Below is a small trained network, with its code and all its weights. Each question gives an input and a class and asks what happens when units are switched off, that is, made to give their printed mean instead of their output.

import numpy as np


def w(rows, s, z=0):
    codes = np.array(rows[::2]) - 128.0
    scale = np.full(codes.shape[1], s)
    scale[-1] = z or s
    return codes * scale


def f(y):
    return y / 2 * (1 + np.tanh(0.7978845608 * (y + 0.044715 * y**3)))


def log_softmax(a):
    a = a - a.max(-1, keepdims=True)
    return a - np.log(np.exp(a).sum(-1, keepdims=True))


def net(x, mask):
    res = np.array(x, float).reshape(1, 6) / 4 @ E
    y = f(res @ A[0][:, :-1].T + A[0][:, -1])
    res = res + np.where(mask, y, B[0][:, -1]) @ B[0][:, :-1]
    return log_softmax(res[-1] @ U[:, :-1].T + U[:, -1])


A, B = {}, {}
E = w([
[37,140,188],'x0',
[59,109,1],'x1',
[128,126,128],'x2',
[128,129,128],'x3',
[126,129,129],'x4',
[141,240,105],'x5',
],0.0074)
A[0] = w([
[69,135,159,67],'n0',
[133,182,121,134],'n1',
[158,153,177,40],'n2',
[119,60,132,26],'n3',
[89,174,223,142],'n4',
[125,59,138,32],'n5',
[175,119,92,240],'n6',
[121,77,139,31],'n7',
[104,254,123,114],'n8',
[156,102,193,13],'n9',
[37,118,171,130],'n10',
[59,122,192,94],'n11',
[237,78,92,166],'n12',
[133,53,144,33],'n13',
[62,119,76,45],'n14',
[140,177,115,125],'n15',
[155,115,172,30],'n16',
[122,213,111,3],'n17',
[149,132,171,114],'n18',
[191,112,182,124],'n19',
[126,182,117,51],'n20',
[153,183,202,50],'n21',
[156,82,105,47],'n22',
[145,114,185,41],'n23',
[154,137,175,101],'n24',
],0.013,0.0032)
B[0] = w([
[188,192,146,150],'n0',
[148,42,174,164],'n1',
[118,100,48,159],'n2',
[236,67,117,151],'n3',
[103,155,120,229],'n4',
[239,90,148,153],'n5',
[67,163,192,213],'n6',
[238,95,150,135],'n7',
[173,78,160,236],'n8',
[136,118,87,166],'n9',
[168,222,147,196],'n10',
[151,175,161,187],'n11',
[99,246,189,254],'n12',
[214,106,144,160],'n13',
[116,141,45,188],'n14',
[167,85,191,160],'n15',
[161,110,62,143],'n16',
[253,64,118,166],'n17',
[97,115,79,158],'n18',
[75,126,67,200],'n19',
[211,43,122,143],'n20',
[105,101,82,199],'n21',
[163,146,140,148],'n22',
[157,127,71,156],'n23',
[90,106,39,163],'n24',
],0.0073,0.0058)
U = w([
[230,42,153,43],'0',
[116,136,120,254],'1',
[116,133,4,26],'2',
[147,238,162,10],'3',
[106,122,147,207],'4',
[131,139,131,174],'5',
],0.014,0.007)

Each question gives the input, the list of numbers given to net, and the class t.
The units are the neurons (one row each of A and B). Each row of codes is followed by its name. A weight is (code - 128) times the scale printed after its matrix; where a second scale follows, it is the last column's (A, B and U).
mask holds one flag per neuron, in row order. A switched-off neuron (its flag False) gives its mean, the last column of its row in B, instead of its output. The means were averaged over made-up inputs and are rounded, as every weight is.
A unit's drop is (log p(t) with every unit on - log p(t) with that unit switched off) / (log p(t) with every unit on - log p(t) with every unit switched off).
The circuit of an input: a set's keep is (log p(t) with only the set's units on - log p(t) with every unit switched off) / (log p(t) with every unit on - log p(t) with every unit switched off). Starting from the 12 units with the biggest drops (on a tie, the unit counted first), units are removed one at a time, each time the one whose removal leaves the highest keep (on an exact tie, the one counted first), for as long as the keep stays at least 0.8.
circuit, biggest first: the units of the circuit, biggest drop first
most important unit: the unit with the biggest drop
k most important neurons: the k neurons with the biggest drops, biggest first
drop of u: that unit's drop, to one decimal
input [-2,6,4,-4,3,-6], class 0: circuit, biggest first -> (n3 n5)
input [-6,-6,6,-5,7,-6], class 4: most important unit -> n12
input [-8,-8,-8,4,-1,-7], class 1: circuit, biggest first -> (n19 n8)
input [0,8,7,3,-5,-8], class 0: circuit, biggest first -> (n3 n5)
input [8,6,2,5,2,3], class 3: 2 most important neurons -> (n10 n0)
input [8,5,4,6,-2,-7], class 3: 3 most important neurons -> (n10 n11 n0)
input [7,6,-6,2,-1,1], class 3: 2 most important neurons -> (n10 n0)
input [-3,8,3,0,7,-8], class 0: 2 most important neurons -> (n3 n5)
input [-8,-7,-8,-3,-4,1], class 1: 2 most important neurons -> (n12 n19)
input [8,6,8,5,1,-8], class 0: 4 most important neurons -> (n3 n5 n12 n7)
input [-4,-5,7,7,2,-4], class 1: drop of n12 -> 0.2
input [-3,-4,0,7,2,7], class 0: drop of n8 -> 0.1
input [8,4,-4,8,-2,-4], class 3: drop of n0 -> 0.1
input [-3,-8,3,-1,-1,8], class 0: most important unit -> n8
